Below are the code and all the weights of a small trained network. Each question names an input and a class and asks about switching units off, where a switched-off unit gives its printed mean instead of its output.

import numpy as np


def w(rows, s, z=0):
    codes = np.array(rows[::2]) - 128.0
    scale = np.full(codes.shape[1], s)
    scale[-1] = z or s
    return codes * scale


def norm(h):
    return h / np.sqrt((h * h).mean(-1, keepdims=True) + 1e-5)


def f(y):
    return np.maximum(y, 0)


def log_softmax(a):
    a = a - a.max(-1, keepdims=True)
    return a - np.log(np.exp(a).sum(-1, keepdims=True))


def net(x, mask):
    res = np.array(x, float).reshape(1, 6) / 4 @ E
    u = 0
    for l in range(4):
        y = f(norm(res) @ A[l][:, :-1].T + A[l][:, -1])
        res = res + np.where(mask[u : u + 8], y, B[l][:, -1]) @ B[l][:, :-1]
        u += 8
    return log_softmax(norm(res)[-1] @ U[:, :-1].T + U[:, -1])


A, B = {}, {}
E = w([
[103,83,162,127,123,144,145,158,153,196,47],'x0',
[181,17,159,95,198,147,117,115,173,185,204],'x1',
[124,159,231,103,113,149,93,139,177,2,100],'x2',
[141,149,98,107,81,113,200,191,231,143,128],'x3',
[134,110,169,152,74,66,158,124,51,128,92],'x4',
[65,84,89,148,141,163,227,125,135,123,132],'x5',
],0.0033)
A[0] = w([
[142,159,80,119,123,151,94,127,176,78,165,91],'0.n1',
[125,183,62,129,64,131,188,150,253,160,76,2],'0.n2',
[87,237,7,144,152,151,78,104,107,133,99,143],'0.n3',
[189,137,109,117,136,93,9,149,73,165,171,186],'0.n4',
[131,215,141,128,88,68,181,147,61,84,124,174],'0.n5',
[120,84,22,172,151,138,166,102,56,243,168,111],'0.n6',
[156,79,61,126,143,105,225,118,158,234,232,137],'0.n7',
[147,183,64,115,152,133,82,143,181,49,211,100],'0.n8',
],0.0062,0.001)
B[0] = w([
[123,179,177,101,164,95,148,73,101,136,149,173],'0.n1',
[130,102,174,130,204,142,135,169,69,2,120,234],'0.n2',
[105,116,68,89,139,149,121,184,34,147,91,203],'0.n3',
[169,216,137,64,144,132,68,63,78,178,171,200],'0.n4',
[152,62,21,174,90,169,136,99,164,141,152,215],'0.n5',
[163,144,87,21,126,60,84,187,94,179,3,238],'0.n6',
[126,51,46,175,102,189,184,178,87,77,186,255],'0.n7',
[120,167,198,153,175,100,105,98,187,163,154,198],'0.n8',
],0.006,0.0071)
A[1] = w([
[98,217,211,168,143,111,95,8,157,220,230,11],'1.n1',
[196,153,204,166,164,128,65,112,90,138,212,126],'1.n2',
[190,64,114,64,200,125,140,160,124,61,151,138],'1.n3',
[77,138,205,162,216,127,194,132,195,48,123,175],'1.n4',
[136,108,118,196,2,105,122,97,184,74,69,33],'1.n5',
[94,112,148,228,51,90,123,131,240,247,54,73],'1.n6',
[66,79,123,63,105,133,195,176,220,187,77,119],'1.n7',
[84,225,32,136,140,153,109,137,69,133,176,93],'1.n8',
],0.0058,0.0011)
B[1] = w([
[161,200,98,142,100,65,60,27,255,94,123,202],'1.n1',
[106,134,101,179,80,128,72,166,183,163,90,202],'1.n2',
[111,122,156,188,55,138,138,119,103,157,153,255],'1.n3',
[36,95,202,197,176,68,73,128,73,115,140,217],'1.n4',
[207,194,53,145,127,124,192,90,66,195,114,163],'1.n5',
[182,205,128,157,165,146,201,42,215,97,49,134],'1.n6',
[111,98,98,27,114,115,93,57,156,196,190,170],'1.n7',
[107,25,187,158,58,119,125,130,110,112,104,223],'1.n8',
],0.0057,0.0062)
A[2] = w([
[142,177,176,108,174,122,123,100,177,112,91,60],'2.n1',
[180,177,135,169,121,129,213,151,146,140,110,1],'2.n2',
[98,161,143,115,130,145,117,40,52,45,83,38],'2.n3',
[171,180,125,173,127,151,107,76,228,117,114,102],'2.n4',
[94,133,168,121,166,111,181,142,149,12,212,33],'2.n5',
[184,98,12,102,118,88,156,253,160,91,170,7],'2.n6',
[160,162,118,241,76,102,65,102,59,52,116,154],'2.n7',
[155,195,112,122,125,142,85,50,211,49,225,125],'2.n8',
],0.0062,0.00097)
B[2] = w([
[101,187,125,198,78,143,115,102,149,134,149,155],'2.n1',
[167,148,74,2,133,143,175,96,67,135,154,139],'2.n2',
[157,87,118,173,104,137,121,195,175,128,180,182],'2.n3',
[112,165,161,211,94,122,149,25,195,190,126,182],'2.n4',
[108,210,172,64,205,94,119,204,77,134,159,177],'2.n5',
[128,131,200,213,77,239,134,31,254,145,221,223],'2.n6',
[62,56,132,114,125,175,156,151,149,162,190,254],'2.n7',
[162,124,177,143,128,71,83,17,250,132,123,192],'2.n8',
],0.0054,0.0071)
A[3] = w([
[164,149,187,100,170,95,149,231,154,44,146,118],'3.n1',
[153,38,121,110,58,117,167,192,141,145,163,119],'3.n2',
[136,134,126,101,163,213,139,182,107,160,130,168],'3.n3',
[140,121,87,125,138,163,161,174,157,10,223,93],'3.n4',
[123,75,10,171,58,195,87,173,92,21,122,35],'3.n5',
[251,172,88,142,150,190,192,164,177,177,89,73],'3.n6',
[163,38,68,92,135,127,113,111,92,121,254,91],'3.n7',
[153,165,124,91,221,108,111,110,179,59,88,10],'3.n8',
],0.0072,0.0012)
B[3] = w([
[22,86,136,139,219,168,137,115,108,99,174,165],'3.n1',
[154,113,39,167,133,186,58,113,127,133,196,246],'3.n2',
[111,164,155,93,20,88,104,138,118,151,169,180],'3.n3',
[75,114,168,116,155,33,82,109,43,144,28,199],'3.n4',
[217,112,159,129,114,165,162,117,214,239,216,255],'3.n5',
[81,91,77,115,129,137,254,109,108,39,199,158],'3.n6',
[90,109,119,187,87,184,244,196,198,164,69,248],'3.n7',
[99,98,92,154,29,118,83,57,133,118,112,137],'3.n8',
],0.0063,0.0085)
U = w([
[120,200,190,177,113,86,47,24,231,122,132,189],'0',
[161,187,91,108,129,136,240,78,105,46,101,62],'1',
[177,187,144,88,174,134,142,187,117,56,62,1],'2',
[164,159,156,89,141,129,122,168,110,16,56,11],'3',
[158,100,94,39,167,105,160,137,117,54,42,13],'4',
[162,177,99,3,105,89,54,167,29,175,30,158],'5',
[7,81,227,177,205,133,131,191,82,53,160,164],'6',
[146,43,76,169,41,222,187,171,129,219,184,215],'7',
],0.007,0.0031)

Each question gives the input, the list of numbers given to net, and the class t.
The units are the neurons (one row each of A and B). Each row of codes is followed by its name. A weight is (code - 128) times the scale printed after its matrix; where a second scale follows, it is the last column's (A, B and U).
mask holds one flag per neuron, layer by layer. A switched-off neuron (its flag False) gives its mean, the last column of its row in B, instead of its output. The means were averaged over made-up inputs and are rounded, as every weight is.
A unit's drop is (log p(t) with every unit on - log p(t) with that unit switched off) / (log p(t) with every unit on - log p(t) with every unit switched off).
The circuit of an input: a set's keep is (log p(t) with only the set's units on - log p(t) with every unit switched off) / (log p(t) with every unit on - log p(t) with every unit switched off). Starting from the 12 units with the biggest drops (on a tie, the unit counted first), units are removed one at a time, each time the one whose removal leaves the highest keep (on an exact tie, the one counted first), for as long as the keep stays at least 0.8.
units of the circuit, in order: the units of the circuit, biggest drop first
unit that matters most: the unit with the biggest drop
k most important neurons: the k neurons with the biggest drops, biggest first
k most important neurons of layer l: the k neurons of layer l with the biggest drops, biggest first
input [4,-6,4,1,6,2], class 1: 3 most important neurons	0.n5; 1.n5; 0.n7
input [-3,7,1,3,-2,2], class 6: unit that matters most	0.n7
input [7,2,3,-6,0,6], class 6: 2 most important neurons	0.n7; 0.n6
input [5,-3,6,-8,-8,-1], class 0: 2 most important neurons of layer 0	0.n7; 0.n2
input [-7,-5,6,8,-8,-3], class 0: 4 most important neurons	0.n8; 0.n7; 0.n1; 1.n1
input [-5,-5,8,8,8,-6], class 1: 3 most important neurons	0.n5; 1.n5; 0.n7
input [-1,-3,-1,-1,-5,-3], class 0: units of the circuit, in order	0.n8; 0.n7
input [-8,5,-6,-6,3,-8], class 5: 3 most important neurons	0.n4; 0.n6; 2.n6
input [-8,-6,0,-3,-2,-4], class 0: 4 most important neurons	0.n8; 0.n7; 1.n1; 0.n6
input [5,-3,7,-7,-1,4], class 6: 4 most important neurons	0.n6; 1.n4; 0.n5; 0.n7
input [3,-7,-5,-3,-5,1], class 5: 2 most important neurons	0.n6; 0.n7
input [-1,-2,7,-4,-2,4], class 0: 3 most important neurons of layer 0	0.n7; 0.n2; 0.n6
input [8,-3,4,-8,8,0], class 1: 4 most important neurons of layer 3	3.n6; 3.n5; 3.n7; 3.n2
input [-4,0,-4,5,-7,-6], class 0: 4 most important neurons	0.n8; 0.n1; 0.n4; 1.n1
input [-8,-5,-6,-7,-6,2], class 5: most important neuron of layer 0	0.n6
input [-1,2,-1,-3,5,0], class 5: 3 most important neurons	0.n7; 0.n6; 0.n2
input [-8,-8,-7,-4,-3,-4], class 5: 2 most important neurons	0.n7; 0.n4
input [2,2,-1,-4,-6,-1], class 5: 2 most important neurons of layer 2	2.n6; 2.n7
input [4,2,7,-3,2,0], class 6: 2 most important neurons of layer 0	0.n5; 0.n4
input [3,-5,7,1,-1,3], class 6: unit that matters most	0.n6
input [5,3,7,2,8,-2], class 1: 2 most important neurons of layer 0	0.n2; 0.n7
